Below are the code and all the weights of a small trained network. Each question names an input and a target symbol and asks about switching units off, where a switched-off unit gives its printed mean instead of its output.

import numpy as np


def w(rows, s, z=0):
    codes = np.array(rows[::2]) - 128.0
    scale = np.full(codes.shape[1], s)
    scale[-1] = z or s
    return codes * scale


def norm(h):
    return h / np.sqrt((h * h).mean(-1, keepdims=True) + 1e-5)


def f(y):
    return y / 2 * (1 + np.tanh(0.7978845608 * (y + 0.044715 * y**3)))


def softmax(a):
    e = np.exp(a - a.max(-1, keepdims=True))
    return e / e.sum(-1, keepdims=True)


def log_softmax(a):
    a = a - a.max(-1, keepdims=True)
    return a - np.log(np.exp(a).sum(-1, keepdims=True))


def net(x, mask):
    ids = ['ΓΠΩβεηλτ'.index(c) for c in x.split()]
    T = len(ids)
    res = E[ids] + P[:T]
    q, k, v = (norm(res) @ M[0].T for M in (Q, K, V))
    z = softmax(np.where(np.tri(T) > 0, q @ k.T / 2**0.5, -1e9)) @ v
    res = res + np.where(mask[0], z, O[0][:, -1]) @ O[0][:, :-1]
    y = f(norm(res) @ A[0][:, :-1].T + A[0][:, -1])
    res = res + np.where(mask[1:13], y, B[0][:, -1]) @ B[0][:, :-1]
    return log_softmax(norm(res)[-1] @ U[:, :-1].T + U[:, -1])


Q, K, V, O, A, B = {}, {}, {}, {}, {}, {}
E = w([
[199,109,169,205,184,73,185],'Γ',
[101,27,41,108,123,176,145],'Π',
[79,85,173,243,5,106,148],'Ω',
[75,42,120,167,176,132,182],'β',
[103,83,103,140,100,157,82],'ε',
[179,80,17,101,144,144,85],'η',
[149,102,202,175,71,159,190],'λ',
[164,92,100,131,77,121,120],'τ',
],0.012)
P = w([
[123,189,185,81,133,155,77],'0',
[213,83,126,124,108,103,165],'1',
[187,46,89,121,87,105,142],'2',
[174,25,78,142,89,72,107],'3',
[125,133,109,222,171,94,137],'4',
[96,105,76,219,181,69,98],'5',
[248,130,55,147,78,163,254],'6',
[138,115,98,251,158,42,109],'7',
[128,103,56,225,174,72,94],'8',
],0.009)
Q[0] = w([
[142,54,73,153,120,101,176],'head 1',
[189,2,174,190,92,92,89],'head 1',
],0.0091)
K[0] = w([
[88,143,185,41,89,119,88],'head 1',
[63,127,229,96,255,199,62],'head 1',
],0.0075)
V[0] = w([
[252,170,74,102,82,139,49],'head 1',
[185,59,102,156,203,98,97],'head 1',
],0.013)
O[0] = w([
[94,2,146,119,172,145,174,3],'head 1',
[74,131,112,91,160,58,172,172],'head 1',
],0.015,0.0021)
A[0] = w([
[127,226,101,190,65,140,99,142],'neuron 1',
[140,195,145,179,145,140,178,130],'neuron 2',
[101,62,153,186,51,158,92,241],'neuron 3',
[165,71,197,178,118,38,111,143],'neuron 4',
[122,79,165,192,190,194,123,97],'neuron 5',
[134,145,148,169,49,127,118,178],'neuron 6',
[73,137,103,52,164,98,167,117],'neuron 7',
[89,205,92,54,201,82,192,154],'neuron 8',
[42,128,88,176,129,190,175,253],'neuron 9',
[101,128,99,166,174,167,80,103],'neuron 10',
[177,81,30,104,107,69,161,184],'neuron 11',
[53,134,8,231,174,112,75,162],'neuron 12',
],0.011,0.0038)
B[0] = w([
[110,10,69,70,151,82,120,255],'neuron 1',
[120,167,94,143,88,111,120,183],'neuron 2',
[67,166,196,132,176,105,169,244],'neuron 3',
[61,127,116,160,154,152,154,244],'neuron 4',
[107,195,166,94,94,134,26,177],'neuron 5',
[175,136,93,154,161,171,196,212],'neuron 6',
[142,94,132,130,127,112,216,197],'neuron 7',
[194,98,201,99,63,136,98,242],'neuron 8',
[159,186,91,173,148,76,107,192],'neuron 9',
[144,164,116,118,133,129,131,136],'neuron 10',
[106,254,156,152,133,158,144,249],'neuron 11',
[194,141,154,198,117,108,199,243],'neuron 12',
],0.0093,0.0077)
U = w([
[240,96,165,220,121,201,57,217],'Γ',
[153,145,107,150,79,40,6,142],'Π',
[122,47,103,161,159,182,124,138],'Ω',
[128,152,193,187,220,204,64,80],'β',
[179,2,56,209,101,116,116,4],'ε',
[116,60,74,75,236,118,132,151],'η',
[106,200,72,210,198,155,157,129],'λ',
[159,115,217,137,84,55,168,127],'τ',
],0.0086,0.0034)

Each question gives the input, a string of symbols that net reads in full, and the target symbol t.
The units are the heads (2 rows each of Q, K, V and O) and the neurons (one row each of A and B). Each row of codes is followed by its name. A weight is (code - 128) times the scale printed after its matrix; where a second scale follows, it is the last column's (O, A, B and U).
mask holds one flag per unit, heads first, then neurons. A switched-off unit (its flag False) gives its mean, the last column of its rows in O or B, instead of its output. The means were averaged over made-up inputs and are rounded, as every weight is.
A unit's drop is (log p(t) with every unit on - log p(t) with that unit switched off) / (log p(t) with every unit on - log p(t) with every unit switched off).
The circuit of an input: a set's keep is (log p(t) with only the set's units on - log p(t) with every unit switched off) / (log p(t) with every unit on - log p(t) with every unit switched off). Starting from the 12 units with the biggest drops (on a tie, the unit counted first), units are removed one at a time, each time the one whose removal leaves the highest keep (on an exact tie, the one counted first), for as long as the keep stays at least 0.8.
units of the circuit, in order: the units of the circuit, biggest drop first
k most important neurons: the k neurons with the biggest drops, biggest first
drop of u: that unit's drop, to one decimal
input Ω Γ Γ Ω λ Ω Ω Γ ε, target ε: most important neuron => neuron 1
input Π Γ Γ, target λ: 2 most important neurons => neuron 8; neuron 4
input Γ Γ λ Γ β Γ η, target τ: units of the circuit, in order => head 1; neuron 8
input Ω β β, target Γ: 2 most important neurons => neuron 4; neuron 7
input Ω β Ω ε β, target ε: units of the circuit, in order => head 1; neuron 1
input Γ Ω Ω Γ η τ, target τ: 3 most important neurons => neuron 8; neuron 6; neuron 7
input ε λ η Ω Ω, target β: units of the circuit, in order => head 1; neuron 5; neuron 3
input ε β Π Γ η, target β: units of the circuit, in order => head 1; neuron 5; neuron 3
input λ ε Γ Γ Γ Γ τ, target Γ: 2 most important neurons => neuron 4; neuron 7
input Ω Γ Γ Ω Π Γ, target ε: 4 most important neurons => neuron 1; neuron 11; neuron 3; neuron 9
input λ Ω Γ Ω λ Γ ε, target Γ: 3 most important neurons => neuron 4; neuron 7; neuron 3
input Ω τ η, target Γ: drop of neuron 8 => -0.1
input Γ β Γ β Γ τ, target τ: drop of neuron 6 => 0.1
input η β β Ω ε Ω ε, target η: drop of head 1 => 0.9
input τ λ Γ η, target Ω: units of the circuit, in order => head 1
input η Π Γ Γ Ω Ω Π Γ, target η: drop of head 1 => 1.2
input Π τ λ β, target λ: 2 most important neurons => neuron 8; neuron 11
